Each row has a name. After each piece below comes the name of the row it's from, unless a question asks for something else. Each question is about the rows just above it. Places in a row count from 0.

<79>: [ 60.6 -74.5 -83.1 -74.4 -74.4 -82.1 -64.6]
<36>: [-74.4 -74.5 -83.1  77.6 -74.4 -82.1 -74.3]
<160>: [-81.5  93.4  76.1 -71.9  90.3 -81.2  80.4]
<9>: [-69.8 -77.4 -73.9 -72.0 -79.2  77.8  76.3]
Which row holds these entries in another order? [-81.5 -81.2 -71.9  76.1  80.4  90.3  93.4] | <160>
How many times does <79> hold [-74.5]? | 1

<9>: [ -8.0 -26.5 -34.2 -45.5  -8.0 -50.0  -8.0]
<33>: [-15.6  65.6  65.6  65.6  55.7 -39.9  46.8]
<136>: [ 65.5  65.6  17.7  -7.9  55.7 -39.9  46.8]
<70>: [-15.6  65.6  65.7 -54.9  55.7 -39.9  26.7]
[ 65.5  65.6  17.7  -7.9  55.7 -39.9  46.8] | <136>
Times [65.6] occurs in <33>: | 3
How many times does <9> hold [-8.0]? | 3

<9>: [ 44.3 -78.0  36.6 -81.0 -32.2 -31.7  23.6  31.2 -76.2   1.1 -50.0  43.8
 -38.6 -62.3 -66.2  55.7  58.0  26.7  42.5  32.0]
<155>: [ -3.1   5.0 -25.6  -2.7 -31.3 -15.3 -31.7 -15.6   7.3 -15.9   9.2  -6.9
  32.2  -8.7  -8.3 -11.9  -5.4  15.5  18.4  29.3]
<36>: [-13.6 -20.5  50.9 -39.1  14.6  52.8  52.0  81.3 -52.3  70.1 -70.8  -4.7
  -1.7  10.7  -3.5  11.2  64.4  53.1  36.6 -23.1]
<33>: [ 55.7 -82.7  35.6 -85.4 -36.7 -45.4  15.9  26.4 -79.7 -12.3 -38.4  55.7
 -42.2 -73.3 -72.8  62.7  53.7  29.5  44.1  44.0]
<160>: [-13.7  30.1  28.5  27.4  67.2  35.9  38.7  13.9  -1.6  31.3 -11.0 -31.9
 -45.2  43.8  55.3 -25.7 -34.0 -68.8 -76.1 -70.4]
<136>: [ 31.3  -7.4  -1.7  -0.6  16.3 -35.7  -4.2 -27.7  14.6 -33.6  24.8  13.6
 -48.2 -16.5   3.2   8.1 -38.8 -60.9 -50.2  -4.4]
<198>: [ 48.7 -88.0  36.1 -86.3 -39.6 -38.7  23.9  25.5 -77.7  -1.7 -55.1  46.4
 -41.9 -68.8 -74.7  62.2  62.9  19.3  45.1  36.4]
[-60.9 -50.2  -4.4  31.3  -7.4  -1.7  -0.6  16.3 -35.7  -4.2 -27.7  14.6
 -33.6  24.8  13.6 -48.2 -16.5   3.2   8.1 -38.8] is which row reordered? | <136>
The one value in <155> and <9>: | [-31.7]

<191>: [ 20.1 -27.7  -3.3  23.9]
<9>: [  1.3 -14.4  13.6  23.2]
<155>: [ 6.8 36.8 23.3  6.8]
<79>: [-2.9 23.3 23.2  2.5]
<33>: [ -6.3 -41.0 -26.5 -29.1]
<198>: [-10.3 -62.1  -3.5  20.1]
Places of [23.3] in row <155>: | 2
Shared by <155> and <79>: | [23.3]

<160>: [-33.0 -33.1 -83.6 -43.9]
<155>: [-43.9  -9.8 -83.7 -83.7]
<136>: [-43.9 -33.0 -83.6 -33.0]
At which places does <136> hold [-83.6]? | 2
Shared by <136> and <155>: | [-43.9]
[-83.7 -83.7  -9.8 -43.9] is which row reordered? | <155>
At which places does <155> hold [-83.7]? | 2 3
Every place of [-33.0] in <160>: | 0
Places of [-43.9] in row <155>: | 0
[-83.6 -33.0 -43.9 -33.0] is which row reordered? | <136>

<136>: [ 21.5   4.8  62.0  33.4 -48.4 -44.2  -3.2  -1.4 -25.2 -19.6 -14.5 -63.2
  57.4  62.1]
<79>: [-25.2  -1.4 -14.5 -14.5 -25.2  -1.4  -1.4  33.5 -25.2  -1.4  -3.1 -25.2
 -25.2  62.0]
<36>: [ 21.5 -44.2  62.0  33.4 -44.1 -44.2 -70.1  -1.4  33.4 -19.6 -79.0 -63.2
  57.4 -14.5]
<160>: [-26.0  25.9  90.9  65.5  -1.5 -78.7   0.7  41.8  23.9  -8.5 -14.6 -10.8
 -22.3 -27.6]
Which row holds these entries in another order? [-63.2 -48.4  33.4  -3.2 -44.2 -25.2   4.8 -19.6  -1.4  21.5 -14.5  62.1
  57.4  62.0] | <136>
Times [-3.2] occurs in <136>: | 1
Where do [ 21.5   4.8  62.0  33.4 -48.4 -44.2  -3.2  -1.4 -25.2 -19.6 -14.5 -63.2
  57.4  62.1] appear? | <136>
Places of [-25.2] in row <79>: | 0 4 8 11 12
At which places does <36> hold [-44.2]? | 1 5
Times [-1.4] occurs in <79>: | 4

<33>: [ 66.3  64.1 -40.3 -26.1 -15.7 -49.6 -54.9  35.5 -52.5  56.7 -38.1  69.5
 -48.4  55.4 -49.8 -34.6 -48.6  16.6 -26.1 -54.2 -40.2 -17.5  42.5 -52.7
 -50.5  16.6  66.4  64.1  44.7  55.4]
<198>: [-31.4 -29.4  35.9 -22.4 -30.7 -18.8 -16.5 -47.7  -7.0  -9.9  40.0 -33.5
  40.8  -8.1 -13.5  38.2  42.4  21.0 -15.5  39.5  39.0 -29.5 -30.0  -8.9
  41.4  40.2 -29.0 -32.7 -41.5 -41.2]
<169>: [-31.4 -36.4 -35.8 -37.6 -38.5   8.7  42.8 -44.9  53.0 -40.7 -19.2 -38.2
  -9.6 -44.3 -14.2 -21.5   3.4 -38.6 -41.6 -19.6   0.9 -38.1 -33.3  61.7
  -1.4 -11.9 -33.6 -17.3  17.5   2.6]
<147>: [-13.4 -67.9   2.9 -66.6 -69.9 -43.7 -13.4 -48.7  17.0  39.2  28.0  21.5
  27.8  36.8  21.2  27.9 -13.4  41.2  37.3   8.9  48.0 -70.3  28.5  24.8
  36.1  29.8  28.8  37.9  34.6  36.1]
<79>: [-31.3  57.2  18.1  16.7  56.7  29.1  -6.3  29.0 -27.1 -29.8  -6.4 -24.4
  -7.6 -26.0  -2.0  -6.3 -21.9 -20.8 -28.2  11.4 -25.2  56.2 -30.4 -36.0
 -15.1  -8.5 -30.6 -43.1 -54.9 -49.7]
At which places does <33> hold [64.1]? | 1 27
Count of [16.6] in <33>: | 2
Which value is in both <169> and <33>? | [-38.1]
Every place of [-13.4] in <147>: | 0 6 16
Which row holds these entries in another order? [  8.9 -13.4  27.9  34.6 -13.4  24.8  36.1 -67.9  28.8  17.0 -48.7  27.8
 -66.6  21.5  28.0   2.9  28.5 -43.7  48.0  29.8  41.2 -70.3 -13.4  21.2
 -69.9  37.9  37.3  36.8  39.2  36.1] | <147>

<79>: [-50.1  50.6 -77.2  25.0 -48.7  20.1]
<36>: [ 50.6 -77.9  46.0 -73.7 -73.6 -73.7]
<33>: [-48.7  25.0 -50.1  20.0  50.6 -77.2]
Which row holds these entries in another order? [-73.7 -73.6 -73.7  46.0 -77.9  50.6] | <36>
Which value is in both <36> and <79>? | [50.6]
Shared by <36> and <33>: | [50.6]
Shared by <79> and <36>: | [50.6]
Count of [-73.7] in <36>: | 2
Which row holds these entries in another order? [-50.1  20.0  50.6 -77.2 -48.7  25.0] | <33>

<169>: [  1.7  10.0   2.4   5.9 -22.9  -6.9  24.6 -22.7  -9.2 -22.8 -37.7  23.7
  10.7   5.0  45.6   7.1  -7.2  24.3 -37.8 -12.9 -27.9  -1.1 -40.6  17.2
 -51.1  -5.8 -55.3  40.3  25.9  77.8  13.1   8.3 -52.9 -11.8  17.1   1.8
 -19.5  33.1   7.0 -11.8  40.1 -66.1 -80.6 -36.6   4.0  12.0 -25.2 -28.1
  48.1  -5.7  32.4  22.8]
<79>: [ 31.1   5.6 -14.6  -9.1 -18.4 -16.2  22.4 -30.4 -34.4 -28.2 -48.4  28.2
  17.1  19.4  58.0 -17.2 -19.3  19.0 -34.3  -5.4 -33.2  12.2 -50.1  24.7
 -55.9  -5.6 -45.5  20.2  22.4  46.8  24.3 -24.9 -29.6 -21.1  20.9  31.8
 -44.5  34.1   5.2 -24.3  13.8 -52.1 -84.3 -43.0  -2.9  10.4 -16.7 -37.9
  26.0 -34.5  16.4  15.8]
<70>: [ 34.0   1.5 -29.2 -19.4 -14.6 -28.2  18.0 -37.0 -39.9 -24.0 -45.2  22.1
  10.2  19.7  66.1 -23.8 -26.9  15.4 -24.1   9.8 -35.1  21.1 -54.5  21.0
 -52.9  -5.3 -37.7   4.3  16.4  19.6  37.8 -46.5 -10.8 -19.6  20.1  46.4
 -55.6  32.0   9.1 -37.3   4.0 -31.9 -70.8 -41.9  -2.3   7.7  -7.3 -39.7
   2.0 -53.3  -0.4   9.8]
<191>: [ 14.6  22.9   1.0 -33.2  31.1   1.1 -16.3 -38.1  -8.9  30.6  47.8  13.7
   9.8 -30.2 -58.7 -24.5   5.3 -11.8  42.9 -34.7 -30.8   3.1  56.8  -4.8
  73.1  18.7  44.4 -13.5  -8.9 -36.3  -8.1   3.3 -41.8  16.0 -11.6   9.3
  15.3 -33.6  -6.2  56.7 -54.9  -2.0  30.2  24.1   5.0  11.5 -38.0  47.9
  75.7 -19.9  -1.8  -9.3]
The one value in <191> and <70>: | [9.8]
Which value is in both <70> and <191>? | [9.8]

<160>: [-22.6  10.0  24.4  -5.9 -65.9  18.3 -25.5  36.1 -52.4]
<147>: [  0.3  -7.5   4.8   5.8 -21.5  -2.4   9.9   0.4 -13.9]
<155>: [  6.3 -24.4  -4.5   5.5 -22.3 -10.0 -21.8   8.3   5.4]
<36>: [-15.6   3.0 -19.1  -4.3  20.8  13.4  -9.9  41.3  -1.7]
<169>: [-10.3  20.0 -13.3  -1.8 -22.2 -22.3   2.5 -31.4   4.2]
<9>: [ -2.6 -12.1  24.8  -0.5  61.7   0.1 -20.3 -12.9   0.1]
<191>: [68.5 68.5  3.9 68.5 15.3  4.9 -6.7  8.3 68.5]
<33>: [-52.2  10.8 -52.2  -1.6  -1.6 -52.2 -32.2   7.0 -52.3]
<198>: [-34.3  17.4  -8.7   6.2  17.4  17.1  17.4   5.9  17.4]
<136>: [-10.3  20.0 -13.3  -1.8  83.5  20.4  16.4 -37.8  -5.8]
<79>: [  3.3  -4.3  21.9  -4.8 -71.4   6.7  14.8  17.1 -47.6]
How many times does <198> hold [5.9]? | 1
Shared by <36> and <79>: | [-4.3]
Times [17.3] occurs in <198>: | 0
How many times does <33> hold [-52.3]? | 1
How many times does <191> hold [68.5]? | 4

<33>: [-44.0 -44.1 -44.0 -53.2  81.8]
<155>: [36.6 11.6 -6.7 -9.0 31.3]
<191>: [-53.2  10.7 -53.1 -53.3  25.3]
<36>: [-53.2 -53.2 -53.2  25.3 -53.2]
<169>: [ 30.4 -32.9  73.1 -50.3  61.0]
Times [-53.1] occurs in <36>: | 0
Times [-53.2] occurs in <33>: | 1
Put [-53.2 -53.2 -53.2 -53.2  25.3] back in order: which row is it? | <36>
The one value in <36> and <33>: | [-53.2]
[-53.1 -53.3 -53.2  25.3  10.7] is which row reordered? | <191>
Places of [-53.2] in row <36>: | 0 1 2 4

<147>: [-48.3 -72.7 -44.0  30.5]
<36>: [  4.8 -79.8   3.1  16.0]
<160>: [76.9 17.7 45.6 46.0]
Times [-48.3] occurs in <147>: | 1
Times [17.7] occurs in <160>: | 1

<169>: [  0.0  26.1  15.9   0.0 -13.9   6.4 -17.4   0.0   0.0 -41.9   7.1  -3.4
 -10.2   4.4]
<160>: [-35.1 -51.0   0.0  -8.3  -0.8   0.0   6.4  24.4 -25.1 -32.2 -21.6  13.1
 -29.0 -89.9]
<79>: [  0.0  26.1  15.9   0.0 -13.9   6.4 -21.6   0.0   0.0 -41.9   7.1  -3.4
 -10.2   4.4]
<9>: [ 14.5   0.0  -4.1   0.0  17.1   1.7  -8.1 -15.9  -4.6   0.0  -2.0 -12.0
   0.0  23.0]
<198>: [ 29.8  25.2  -2.5  11.5 -27.9  10.3  18.9  -8.0  -3.6   0.0 -23.8   2.1
 -22.4  17.3]
Count of [-8.1] in <9>: | 1
The one value in <198> and <79>: | [0.0]

<79>: [ -6.8  27.0  50.9  29.1  29.2  -6.8  -6.8 -37.3]
<36>: [-40.7  29.1  50.9  29.1  -5.4 -20.6 -40.7  14.6]
<136>: [-40.7  27.0  50.9  -6.4  14.0   7.5  41.0 -37.3]
<169>: [-44.6 -61.7  -0.4  18.8  62.1  -6.8  55.4 -46.1]
Which value is in both <169> and <79>? | [-6.8]
Places of [29.1] in row <36>: | 1 3
Times [-6.8] occurs in <79>: | 3

<160>: [  3.1 -10.6   4.2  -5.6   0.3   2.0   1.5]
<191>: [  4.0   0.4 -24.1   4.0 -24.2 -24.1   1.9]
<70>: [  4.8   2.9 -28.7  -1.6  -1.7 -27.8  -1.2]
<136>: [ 10.6  16.1  16.1  28.7   4.0  16.2 -35.3]
<9>: [  3.6  -0.4 -21.2  -1.3  -1.7 -20.4   3.4]
<79>: [ 77.0  95.6 -60.5 -20.4  42.1 -46.7 -46.1]
<169>: [  4.1   0.4 -24.5  -1.2 -20.3 -24.1   1.9]
<147>: [ 10.0 -30.0  17.9  23.2   4.4  16.5 -34.4]
<36>: [ 3.5  4.0  9.1 -5.2  1.3  7.6 -3.5]
<155>: [ 34.5  45.8 -56.9 -16.3  12.0 -44.6  10.5]
<33>: [  7.5   8.5 -37.6  -2.7  -1.1 -33.7  -9.1]
How many times does <191> hold [-24.1]? | 2
The one value in <79> and <9>: | [-20.4]
Put [ 16.5 -34.4  10.0 -30.0  17.9  23.2   4.4] back in order: which row is it? | <147>
Places of [10.6] in row <136>: | 0
Shared by <191> and <36>: | [4.0]

<33>: [-37.5  14.1 -37.5  14.1  14.1]
<198>: [-73.7  52.8  52.8  52.8 -73.7]
<136>: [-86.8 -18.8  40.4  73.6  14.1]
<160>: [-73.7 -34.2  63.4  31.7  14.1]
<79>: [ 14.0 -18.8  63.4  31.7  14.1]
<147>: [-73.7 -18.8  63.4  52.9  35.0]
<191>: [-58.7  52.7  63.4  31.7  14.1]
<9>: [-73.7 -18.8  63.4  31.7  14.1]
<36>: [ 41.5  47.6  77.4  41.6 -12.0]
Places of [52.8] in row <198>: | 1 2 3
Times [52.7] occurs in <198>: | 0
Count of [14.1] in <33>: | 3

